Here is a tiny trained network, its code and every weight. The questions are about switching its units off for an input and a class, where a switched-off unit gives its printed mean instead of its output.

import numpy as np


def w(rows, s, z=0):
    codes = np.array(rows[::2]) - 128.0
    scale = np.full(codes.shape[1], s)
    scale[-1] = z or s
    return codes * scale


def f(y):
    return np.maximum(y, 0)


def log_softmax(a):
    a = a - a.max(-1, keepdims=True)
    return a - np.log(np.exp(a).sum(-1, keepdims=True))


def net(x, mask):
    res = np.array(x, float).reshape(1, 3) / 4 @ E
    y = f(res @ A[0][:, :-1].T + A[0][:, -1])
    res = res + np.where(mask, y, B[0][:, -1]) @ B[0][:, :-1]
    return log_softmax(res[-1] @ U[:, :-1].T + U[:, -1])


A, B = {}, {}
E = w([
[183,133,254],'x0',
[223,178,159],'x1',
[65,213,54],'x2',
],0.0081)
A[0] = w([
[230,73,132,3],'neuron 0',
[159,173,155,152],'neuron 1',
[108,99,186,135],'neuron 2',
[198,217,142,124],'neuron 3',
[133,103,144,137],'neuron 4',
[94,93,82,91],'neuron 5',
[157,219,137,111],'neuron 6',
[221,115,173,191],'neuron 7',
[84,73,113,91],'neuron 8',
[170,222,11,110],'neuron 9',
[143,163,84,117],'neuron 10',
[73,122,43,130],'neuron 11',
[63,183,163,99],'neuron 12',
[1,243,146,103],'neuron 13',
[159,191,74,201],'neuron 14',
[203,106,183,166],'neuron 15',
[138,106,154,218],'neuron 16',
[62,145,75,201],'neuron 17',
[67,133,114,150],'neuron 18',
[129,116,74,102],'neuron 19',
[144,146,130,128],'neuron 20',
[141,100,96,131],'neuron 21',
[224,239,153,127],'neuron 22',
[112,82,176,92],'neuron 23',
[201,60,165,147],'neuron 24',
[117,128,155,122],'neuron 25',
[160,170,229,94],'neuron 26',
[108,127,176,103],'neuron 27',
[114,137,146,64],'neuron 28',
],0.015,0.0035)
B[0] = w([
[204,80,109,194],'neuron 0',
[103,90,165,183],'neuron 1',
[136,122,61,178],'neuron 2',
[50,84,188,212],'neuron 3',
[119,106,96,154],'neuron 4',
[120,169,198,195],'neuron 5',
[82,81,174,183],'neuron 6',
[177,55,136,244],'neuron 7',
[52,150,171,185],'neuron 8',
[47,185,1,239],'neuron 9',
[104,145,84,169],'neuron 10',
[180,193,223,254],'neuron 11',
[173,155,88,166],'neuron 12',
[211,158,13,239],'neuron 13',
[93,204,83,199],'neuron 14',
[175,63,145,235],'neuron 15',
[138,106,79,179],'neuron 16',
[164,215,202,247],'neuron 17',
[137,198,158,198],'neuron 18',
[162,157,171,176],'neuron 19',
[118,124,140,146],'neuron 20',
[148,120,153,156],'neuron 21',
[29,59,209,243],'neuron 22',
[102,123,63,171],'neuron 23',
[146,36,34,225],'neuron 24',
[146,128,123,146],'neuron 25',
[211,74,170,233],'neuron 26',
[159,127,124,158],'neuron 27',
[141,138,139,130],'neuron 28',
],0.039,0.0096)
U = w([
[188,165,70,136],'0',
[202,11,154,88],'1',
[172,131,195,22],'2',
[99,123,152,254],'3',
[58,103,127,67],'4',
[127,72,93,168],'5',
],0.011,0.0038)

Each question gives the input, the list of numbers given to net, and the class t.
The units are the neurons (one row each of A and B). Each row of codes is followed by its name. A weight is (code - 128) times the scale printed after its matrix; where a second scale follows, it is the last column's (A, B and U).
mask holds one flag per neuron, in row order. A switched-off neuron (its flag False) gives its mean, the last column of its row in B, instead of its output. The means were averaged over made-up inputs and are rounded, as every weight is.
A unit's drop is (log p(t) with every unit on - log p(t) with that unit switched off) / (log p(t) with every unit on - log p(t) with every unit switched off).
The circuit of an input: a set's keep is (log p(t) with only the set's units on - log p(t) with every unit switched off) / (log p(t) with every unit on - log p(t) with every unit switched off). Starting from the 12 units with the biggest drops (on a tie, the unit counted first), units are removed one at a time, each time the one whose removal leaves the highest keep (on an exact tie, the one counted first), for as long as the keep stays at least 0.8.
units of the circuit, in order: the units of the circuit, biggest drop first
unit that matters most: the unit with the biggest drop
k most important neurons: the k neurons with the biggest drops, biggest first
drop when u is switched off: that unit's drop, to one decimal
input [-6,1,-3], class 2: unit that matters most : neuron 13
input [-7,-3,1], class 2: 2 most important neurons : [neuron 11; neuron 17]
input [-2,8,0], class 4: units of the circuit, in order : [neuron 9; neuron 22]
input [-4,-6,-7], class 3: 3 most important neurons : [neuron 26; neuron 13; neuron 8]
input [-4,-4,2], class 0: 4 most important neurons : [neuron 13; neuron 22; neuron 9; neuron 3]
input [-8,-7,5], class 0: 2 most important neurons : [neuron 13; neuron 9]
input [-6,0,-1], class 2: 2 most important neurons : [neuron 13; neuron 11]
input [-4,6,-2], class 4: 2 most important neurons : [neuron 26; neuron 13]
input [-4,2,-1], class 0: 2 most important neurons : [neuron 22; neuron 3]
input [-2,-1,-2], class 2: 2 most important neurons : [neuron 9; neuron 13]
input [-3,-7,6], class 0: drop when neuron 13 is switched off : 1.8
input [-5,-7,-8], class 2: drop when neuron 9 is switched off : 0.4
input [7,-4,7], class 0: drop when neuron 23 is switched off : 0.0
input [-8,-2,-1], class 2: units of the circuit, in order : [neuron 11]
input [-8,6,-4], class 0: drop when neuron 22 is switched off : 0.3
